Here is a tiny trained network, its code and every weight. The questions are about switching its units off for an input and a class, where a switched-off unit gives its printed mean instead of its output.

import numpy as np


def w(rows, s, z=0):
    codes = np.array(rows[::2]) - 128.0
    scale = np.full(codes.shape[1], s)
    scale[-1] = z or s
    return codes * scale


def norm(h):
    return h / np.sqrt((h * h).mean(-1, keepdims=True) + 1e-5)


def f(y):
    return y / 2 * (1 + np.tanh(0.7978845608 * (y + 0.044715 * y**3)))


def log_softmax(a):
    a = a - a.max(-1, keepdims=True)
    return a - np.log(np.exp(a).sum(-1, keepdims=True))


def net(x, mask):
    res = np.array(x, float).reshape(1, 8) / 4 @ E
    u = 0
    for l in range(3):
        y = f(norm(res) @ A[l][:, :-1].T + A[l][:, -1])
        res = res + np.where(mask[u : u + 7], y, B[l][:, -1]) @ B[l][:, :-1]
        u += 7
    return log_softmax(norm(res)[-1] @ U[:, :-1].T + U[:, -1])


A, B = {}, {}
E = w([
[85,150,187,155,76,67,181],'x0',
[119,185,29,157,165,99,251],'x1',
[125,129,125,122,119,129,128],'x2',
[178,102,140,73,202,2,123],'x3',
[162,223,104,156,93,86,41],'x4',
[15,159,131,126,204,123,91],'x5',
[124,130,126,123,119,128,129],'x6',
[125,127,126,127,127,128,129],'x7',
],0.0063)
A[0] = w([
[75,85,119,37,96,165,220,185],'0.n1',
[184,103,29,45,179,220,48,180],'0.n2',
[102,82,235,175,27,70,121,200],'0.n3',
[15,113,137,199,216,124,55,1],'0.n4',
[166,254,145,117,131,149,145,110],'0.n5',
[124,225,124,234,184,113,43,40],'0.n6',
[204,126,152,65,233,4,122,160],'0.n7',
],0.0062,0.0041)
B[0] = w([
[118,131,61,87,66,78,91,205],'0.n1',
[47,145,222,227,108,2,169,229],'0.n2',
[110,125,120,194,207,88,101,242],'0.n3',
[82,173,9,91,184,159,130,160],'0.n4',
[124,70,26,121,128,91,88,146],'0.n5',
[101,131,63,102,22,150,88,163],'0.n6',
[111,212,197,65,100,169,171,252],'0.n7',
],0.0083,0.0047)
A[1] = w([
[236,98,144,166,99,140,142,6],'1.n1',
[88,161,121,198,92,243,123,189],'1.n2',
[147,119,137,84,161,141,103,29],'1.n3',
[148,147,180,156,102,86,167,63],'1.n4',
[150,231,123,121,124,88,68,43],'1.n5',
[254,108,159,148,64,122,158,72],'1.n6',
[79,53,165,84,175,154,196,152],'1.n7',
],0.0095,0.0024)
B[1] = w([
[73,218,136,91,176,131,83,156],'1.n1',
[182,154,209,107,116,136,232,254],'1.n2',
[105,157,128,132,177,131,135,109],'1.n3',
[84,154,113,213,128,162,147,197],'1.n4',
[181,98,128,133,36,142,182,228],'1.n5',
[24,136,86,39,118,161,127,204],'1.n6',
[164,65,70,115,5,137,128,213],'1.n7',
],0.011,0.0045)
A[2] = w([
[120,108,216,123,111,158,63,106],'2.n1',
[191,176,51,149,145,97,254,7],'2.n2',
[161,91,162,245,169,63,163,205],'2.n3',
[122,169,125,32,36,95,238,125],'2.n4',
[195,113,170,29,150,36,149,190],'2.n5',
[240,35,53,140,66,125,88,112],'2.n6',
[81,205,108,133,93,112,96,174],'2.n7',
],0.0077,0.0018)
B[2] = w([
[180,135,30,73,247,66,110,152],'2.n1',
[176,104,149,84,176,113,100,173],'2.n2',
[118,80,122,176,191,148,48,145],'2.n3',
[116,130,137,164,167,133,50,249],'2.n4',
[155,148,168,197,90,239,217,143],'2.n5',
[144,144,103,148,90,137,39,142],'2.n6',
[56,25,68,116,117,167,171,168],'2.n7',
],0.012)
U = w([
[124,126,143,132,147,161,93,254],'0',
[39,160,110,36,139,183,156,88],'1',
[172,158,225,131,110,166,199,130],'2',
[185,98,110,111,6,100,127,130],'3',
[121,124,144,145,158,157,82,148],'4',
[121,121,137,145,160,144,92,148],'5',
[95,102,142,206,166,53,132,9],'6',
[225,113,124,52,202,74,95,73],'7',
],0.013,0.0075)

Each question gives the input, the list of numbers given to net, and the class t.
The units are the neurons (one row each of A and B). Each row of codes is followed by its name. A weight is (code - 128) times the scale printed after its matrix; where a second scale follows, it is the last column's (A, B and U).
mask holds one flag per neuron, layer by layer. A switched-off neuron (its flag False) gives its mean, the last column of its row in B, instead of its output. The means were averaged over made-up inputs and are rounded, as every weight is.
A unit's drop is (log p(t) with every unit on - log p(t) with that unit switched off) / (log p(t) with every unit on - log p(t) with every unit switched off).
The circuit of an input: a set's keep is (log p(t) with only the set's units on - log p(t) with every unit switched off) / (log p(t) with every unit on - log p(t) with every unit switched off). Starting from the 12 units with the biggest drops (on a tie, the unit counted first), units are removed one at a time, each time the one whose removal leaves the highest keep (on an exact tie, the one counted first), for as long as the keep stays at least 0.8.
circuit, biggest first: the units of the circuit, biggest drop first
most important unit: the unit with the biggest drop
top k neurons: the k neurons with the biggest drops, biggest first
k most important neurons of layer l: the k neurons of layer l with the biggest drops, biggest first
input [2,-5,3,7,0,4,2,2], class 2: most important unit => 2.n5
input [6,-4,6,-6,-4,-8,7,-1], class 1: circuit, biggest first => 1.n6, 0.n2
input [5,-7,0,5,-3,2,-6,1], class 7: top 3 neurons => 2.n1, 1.n2, 0.n2
input [0,1,5,-4,7,5,0,6], class 3: top 2 neurons => 0.n6, 1.n5
input [8,8,-4,8,0,-4,8,7], class 0: top 3 neurons => 2.n4, 1.n4, 1.n2
input [-4,7,-1,0,-1,4,4,-6], class 7: top 2 neurons => 2.n2, 1.n6
input [6,7,-6,-5,-3,-5,3,-2], class 7: circuit, biggest first => 2.n2, 0.n2, 2.n5
input [-4,7,7,8,3,2,7,8], class 2: circuit, biggest first => 2.n5, 0.n7
input [-6,-7,-3,-8,5,-7,-5,-5], class 2: top 4 neurons => 1.n2, 0.n1, 2.n4, 2.n3
input [8,0,-6,-5,5,-3,5,2], class 6: top 2 neurons => 0.n3, 0.n7
input [-5,-6,5,2,8,4,3,6], class 3: top 3 neurons => 1.n5, 0.n6, 2.n4
input [8,3,-4,-8,0,1,-7,-3], class 2: top 3 neurons => 1.n2, 0.n2, 2.n1
input [2,2,2,7,3,5,2,-3], class 2: 2 most important neurons of layer 1 => 1.n6, 1.n5
input [3,1,2,5,0,-1,-3,-5], class 2: top neuron => 0.n7
input [-4,-2,-6,5,-4,-5,-3,-6], class 4: circuit, biggest first => 2.n4, 0.n7
input [-2,7,-4,-2,-4,-6,1,2], class 7: top 2 neurons => 2.n2, 0.n7
input [-7,7,5,-8,-5,6,5,6], class 2: 2 most important neurons of layer 0 => 0.n3, 0.n5
input [-3,-8,-6,6,8,8,-5,-5], class 1: 3 most important neurons of layer 2 => 2.n7, 2.n4, 2.n2
input [5,-1,-4,6,1,6,2,0], class 1: 2 most important neurons of layer 0 => 0.n7, 0.n4
input [-8,3,-6,5,0,4,3,-3], class 6: most important unit => 0.n2
